Here is a tiny trained network, its code and every weight. The questions are about switching its units off for an input and a target symbol, where a switched-off unit gives its printed mean instead of its output.

import numpy as np


def w(rows, s, z=0):
    codes = np.array(rows[::2]) - 128.0
    scale = np.full(codes.shape[1], s)
    scale[-1] = z or s
    return codes * scale


def f(y):
    return np.maximum(y, 0)


def softmax(a):
    e = np.exp(a - a.max(-1, keepdims=True))
    return e / e.sum(-1, keepdims=True)


def log_softmax(a):
    a = a - a.max(-1, keepdims=True)
    return a - np.log(np.exp(a).sum(-1, keepdims=True))


def net(x, mask):
    ids = ['ΓΠΨαβζηλμξστφ'.index(c) for c in x.split()]
    T = len(ids)
    res = E[ids] + P[:T]
    r = res
    for j in range(3):
        rows = slice(3 * j, 3 * j + 3)
        q, k, v = (r @ M[0][rows].T for M in (Q, K, V))
        z = softmax(np.where(np.tri(T) > 0, q @ k.T / 3**0.5, -1e9)) @ v
        o = O[0][rows]
        res = res + np.where(mask[j], z, o[:, -1]) @ o[:, :-1]
    y = f(res @ A[0][:, :-1].T + A[0][:, -1])
    res = res + np.where(mask[3:27], y, B[0][:, -1]) @ B[0][:, :-1]
    return log_softmax(res[-1] @ U[:, :-1].T + U[:, -1])


Q, K, V, O, A, B = {}, {}, {}, {}, {}, {}
E = w([
[138,84,191],'Γ',
[196,131,87],'Π',
[82,126,109],'Ψ',
[143,147,44],'α',
[81,101,103],'β',
[146,109,109],'ζ',
[109,158,124],'η',
[160,59,178],'λ',
[183,108,67],'μ',
[158,89,185],'ξ',
[87,131,150],'σ',
[173,109,150],'τ',
[136,3,85],'φ',
],0.026)
P = w([
[211,87,244],'0',
[56,16,78],'1',
[98,1,58],'2',
[101,18,51],'3',
[93,26,51],'4',
[97,29,48],'5',
],0.008)
Q[0] = w([
[108,157,135],'h1',
[124,112,142],'h1',
[153,87,135],'h1',
[124,43,101],'h2',
[114,19,122],'h2',
[103,128,171],'h2',
[72,66,104],'h3',
[188,167,249],'h3',
[140,130,137],'h3',
],0.017)
K[0] = w([
[9,222,49],'h1',
[122,62,115],'h1',
[151,64,107],'h1',
[212,170,172],'h2',
[142,191,219],'h2',
[104,121,78],'h2',
[187,120,152],'h3',
[115,75,68],'h3',
[121,98,156],'h3',
],0.012)
V[0] = w([
[94,120,92],'h1',
[165,74,123],'h1',
[70,174,111],'h1',
[150,173,158],'h2',
[192,208,211],'h2',
[107,140,186],'h2',
[28,178,227],'h3',
[249,53,130],'h3',
[77,155,185],'h3',
],0.014)
O[0] = w([
[170,46,152,129],'h1',
[109,183,82,194],'h1',
[170,135,19,67],'h1',
[70,217,128,127],'h2',
[46,206,199,157],'h2',
[2,100,85,138],'h2',
[23,123,82,80],'h3',
[214,177,111,254],'h3',
[102,7,107,105],'h3',
],0.0065,0.017)
A[0] = w([
[189,54,24,126],'n1',
[119,91,220,38],'n2',
[10,154,159,124],'n3',
[114,88,194,75],'n4',
[153,84,205,84],'n5',
[151,89,75,147],'n6',
[150,26,182,174],'n7',
[118,83,207,56],'n8',
[120,84,215,4],'n9',
[158,76,99,142],'n10',
[174,82,161,105],'n11',
[115,31,185,122],'n12',
[69,84,118,238],'n13',
[177,174,117,110],'n14',
[102,166,102,93],'n15',
[144,99,174,81],'n16',
[120,195,114,187],'n17',
[113,189,84,68],'n18',
[158,14,127,170],'n19',
[98,68,230,84],'n20',
[101,87,124,171],'n21',
[104,89,209,82],'n22',
[254,132,143,182],'n23',
[161,168,49,160],'n24',
],0.0097,0.0044)
B[0] = w([
[120,59,165,184],'n1',
[125,162,43,143],'n2',
[137,86,66,179],'n3',
[184,175,101,141],'n4',
[126,204,70,154],'n5',
[119,93,175,158],'n6',
[77,244,163,171],'n7',
[100,149,48,142],'n8',
[180,173,2,140],'n9',
[8,99,229,159],'n10',
[80,109,49,160],'n11',
[142,196,163,161],'n12',
[185,24,150,181],'n13',
[30,71,113,183],'n14',
[10,160,66,139],'n15',
[164,242,9,142],'n16',
[166,151,234,168],'n17',
[39,107,137,144],'n18',
[196,170,228,181],'n19',
[238,86,45,152],'n20',
[237,82,129,158],'n21',
[196,177,115,144],'n22',
[71,132,112,249],'n23',
[167,117,161,165],'n24',
],0.0049,0.018)
U = w([
[241,146,60,61],'Γ',
[77,185,97,141],'Π',
[132,79,158,74],'Ψ',
[127,136,138,175],'α',
[47,133,101,77],'β',
[55,161,157,55],'ζ',
[130,113,141,216],'η',
[106,96,95,28],'λ',
[167,97,126,22],'μ',
[10,152,155,4],'ξ',
[115,90,59,175],'σ',
[108,168,206,139],'τ',
[160,85,187,220],'φ',
],0.013,0.0039)

Each question gives the input, a string of symbols that net reads in full, and the target symbol t.
The units are the heads (3 rows each of Q, K, V and O) and the neurons (one row each of A and B). Each row of codes is followed by its name. A weight is (code - 128) times the scale printed after its matrix; where a second scale follows, it is the last column's (O, A, B and U).
mask holds one flag per unit, heads first, then neurons. A switched-off unit (its flag False) gives its mean, the last column of its rows in O or B, instead of its output. The means were averaged over made-up inputs and are rounded, as every weight is.
A unit's drop is (log p(t) with every unit on - log p(t) with that unit switched off) / (log p(t) with every unit on - log p(t) with every unit switched off).
The circuit of an input: a set's keep is (log p(t) with only the set's units on - log p(t) with every unit switched off) / (log p(t) with every unit on - log p(t) with every unit switched off). Starting from the 12 units with the biggest drops (on a tie, the unit counted first), units are removed one at a time, each time the one whose removal leaves the highest keep (on an exact tie, the one counted first), for as long as the keep stays at least 0.8.
circuit, biggest first: the units of the circuit, biggest drop first
unit that matters most: the unit with the biggest drop
top k neurons: the k neurons with the biggest drops, biggest first
heads that matter: for each layer, one digit per head in row order, 1 if its drop is at least 0.15 and else 0, layers parted by /
drop when u is switched off: that unit's drop, to one decimal
input μ Π Π β, target Γ: heads that matter => 011
input ξ λ Ψ σ α, target ξ: unit that matters most => h2
input β σ Π β φ, target φ: circuit, biggest first => n19, h2, n1
input Π μ Ψ, target τ: circuit, biggest first => h3, h2, n17
input Γ β φ α Ψ α, target β: circuit, biggest first => h3, h2
input β σ ξ μ Π ζ, target φ: circuit, biggest first => h2, n1, n19, n10
input Γ Γ β, target β: circuit, biggest first => h2, h3, n3
input σ Γ β, target σ: circuit, biggest first => h3, n3, n13, n21
input ξ μ σ, target ξ: heads that matter => 011
input λ β λ Π, target τ: circuit, biggest first => h1, h2
input β β λ, target Γ: heads that matter => 100
input ξ Π β, target ξ: heads that matter => 110
input β β α ζ ζ β, target φ: heads that matter => 010
input β β β τ μ α, target φ: top neuron => n1
input β β β λ σ Ψ, target φ: heads that matter => 010
input σ ζ β σ, target σ: heads that matter => 011
input β Ψ μ σ σ φ, target φ: heads that matter => 000
input σ φ ζ, target σ: circuit, biggest first => h3, n3, n13
input Π Ψ Π β μ, target τ: top 3 neurons => n14, n23, n17
input η Π τ, target τ: top neuron => n3
input σ Π Ψ φ β Ψ, target σ: top 2 neurons => n3, n13
input β ζ σ σ σ α, target φ: drop when n19 is switched off => 0.1
input β ξ Γ β, target φ: drop when h2 is switched off => 0.7
input Π Ψ β σ, target τ: drop when h2 is switched off => 1.0
